Here is a tiny trained network, its code and every weight. The questions are about switching its units off for an input and a class, where a switched-off unit gives its printed mean instead of its output.

import numpy as np


def w(rows, s, z=0):
    codes = np.array(rows[::2]) - 128.0
    scale = np.full(codes.shape[1], s)
    scale[-1] = z or s
    return codes * scale


def norm(h):
    return h / np.sqrt((h * h).mean(-1, keepdims=True) + 1e-5)


def f(y):
    return np.maximum(y, 0)


def log_softmax(a):
    a = a - a.max(-1, keepdims=True)
    return a - np.log(np.exp(a).sum(-1, keepdims=True))


def net(x, mask):
    res = np.array(x, float).reshape(1, 4) / 4 @ E
    u = 0
    for l in range(4):
        y = f(norm(res) @ A[l][:, :-1].T + A[l][:, -1])
        res = res + np.where(mask[u : u + 5], y, B[l][:, -1]) @ B[l][:, :-1]
        u += 5
    return log_softmax(norm(res)[-1] @ U[:, :-1].T + U[:, -1])


A, B = {}, {}
E = w([
[62,68,131,105,191,161],'x0',
[80,88,2,171,93,180],'x1',
[170,83,48,19,128,189],'x2',
[75,31,150,62,35,52],'x3',
],0.0039)
A[0] = w([
[1,97,142,150,98,159,173],'L0N0',
[183,74,37,95,59,162,84],'L0N1',
[37,26,102,99,174,147,1],'L0N2',
[148,153,159,100,166,143,63],'L0N3',
[126,163,108,132,182,132,67],'L0N4',
],0.0069,0.0036)
B[0] = w([
[89,156,93,105,153,88,254],'L0N0',
[88,209,113,91,145,155,251],'L0N1',
[98,107,105,79,169,2,210],'L0N2',
[34,68,152,135,119,153,158],'L0N3',
[164,110,144,176,119,120,168],'L0N4',
],0.0075,0.0036)
A[1] = w([
[141,72,255,97,173,156,6],'L1N0',
[238,120,132,196,223,144,82],'L1N1',
[95,184,153,161,62,56,48],'L1N2',
[154,107,196,170,52,60,88],'L1N3',
[56,36,139,214,147,144,2],'L1N4',
],0.0052,0.0027)
B[1] = w([
[27,132,148,105,95,194,193],'L1N0',
[94,14,125,168,134,116,250],'L1N1',
[90,193,111,243,3,137,243],'L1N2',
[156,216,126,64,19,109,232],'L1N3',
[100,153,135,114,92,158,155],'L1N4',
],0.0062,0.0022)
A[2] = w([
[108,212,128,194,2,82,3],'L2N0',
[144,135,104,26,92,114,210],'L2N1',
[53,138,107,58,48,174,178],'L2N2',
[178,29,68,207,206,147,12],'L2N3',
[167,153,205,114,10,80,128],'L2N4',
],0.0062,0.0018)
B[2] = w([
[2,195,178,172,75,55,253],'L2N0',
[161,118,154,99,157,158,223],'L2N1',
[209,154,194,209,159,142,239],'L2N2',
[188,84,157,197,18,56,173],'L2N3',
[208,223,198,49,71,26,224],'L2N4',
],0.0068,0.005)
A[3] = w([
[131,169,71,116,99,195,41],'L3N0',
[124,95,95,254,129,73,104],'L3N1',
[68,182,163,82,115,116,161],'L3N2',
[103,81,103,96,209,34,3],'L3N3',
[173,137,149,205,108,127,33],'L3N4',
],0.0079,0.0027)
B[3] = w([
[153,172,42,233,201,151,151],'L3N0',
[185,48,86,65,34,221,229],'L3N1',
[104,65,61,168,161,145,253],'L3N2',
[45,30,63,27,189,34,190],'L3N3',
[207,2,39,69,124,105,176],'L3N4',
],0.0067,0.0054)
U = w([
[218,230,19,205,232,238,144],'0',
[59,68,237,208,233,238,74],'1',
[64,130,67,218,45,117,50],'2',
[251,212,242,42,121,130,28],'3',
[133,228,225,200,36,1,181],'4',
[64,62,65,54,217,52,239],'5',
[243,19,65,193,63,204,165],'6',
[239,161,212,82,211,221,2],'7',
],0.0088,0.0054)

Each question gives the input, the list of numbers given to net, and the class t.
The units are the neurons (one row each of A and B). Each row of codes is followed by its name. A weight is (code - 128) times the scale printed after its matrix; where a second scale follows, it is the last column's (A, B and U).
mask holds one flag per neuron, layer by layer. A switched-off neuron (its flag False) gives its mean, the last column of its row in B, instead of its output. The means were averaged over made-up inputs and are rounded, as every weight is.
A unit's drop is (log p(t) with every unit on - log p(t) with that unit switched off) / (log p(t) with every unit on - log p(t) with every unit switched off).
most important unit: the unit with the biggest drop
k most important neurons: the k neurons with the biggest drops, biggest first
k most important neurons of layer l: the k neurons of layer l with the biggest drops, biggest first
drop when u is switched off: that unit's drop, to one decimal
input [-7,2,5,4], class 0: most important neuron => [L0N1]
input [8,-4,-6,-1], class 1: 2 most important neurons of layer 1 => [L1N0 L1N4]
input [0,2,-4,-3], class 6: 2 most important neurons => [L0N1 L3N1]
input [8,-5,1,-2], class 1: 2 most important neurons of layer 2 => [L2N4 L2N2]
input [7,-3,-3,-6], class 6: 2 most important neurons of layer 1 => [L1N1 L1N3]
input [2,-5,6,1], class 7: 2 most important neurons => [L2N0 L2N2]
input [6,-2,-4,-3], class 1: 3 most important neurons => [L0N2 L1N4 L0N3]
input [-7,-5,3,-5], class 6: 2 most important neurons of layer 0 => [L0N1 L0N2]
input [6,4,4,-7], class 6: 2 most important neurons => [L2N3 L0N4]
input [4,-4,8,-1], class 7: 2 most important neurons => [L2N0 L0N0]
input [6,8,-2,-6], class 6: 2 most important neurons of layer 2 => [L2N3 L2N0]
input [0,-6,2,-6], class 1: 2 most important neurons => [L0N3 L1N0]
input [5,0,2,-4], class 6: 3 most important neurons of layer 0 => [L0N1 L0N4 L0N0]
input [6,-8,2,2], class 1: most important unit => L1N0
input [1,7,-4,3], class 5: 2 most important neurons => [L0N0 L0N2]
input [3,-4,3,-7], class 6: 2 most important neurons => [L1N1 L2N3]
input [-2,4,-8,-5], class 2: 3 most important neurons => [L2N0 L2N2 L1N2]
input [-1,-5,3,-4], class 1: 2 most important neurons => [L0N3 L1N0]
input [3,5,-4,1], class 5: 2 most important neurons of layer 0 => [L0N2 L0N0]
input [0,-4,1,-3], class 1: most important neuron => [L0N3]
input [-8,7,0,-1], class 0: 2 most important neurons of layer 3 => [L3N0 L3N3]
input [-1,1,2,-4], class 6: drop when L2N4 is switched off => 0.0
input [5,4,4,-7], class 6: drop when L2N3 is switched off => 1.1
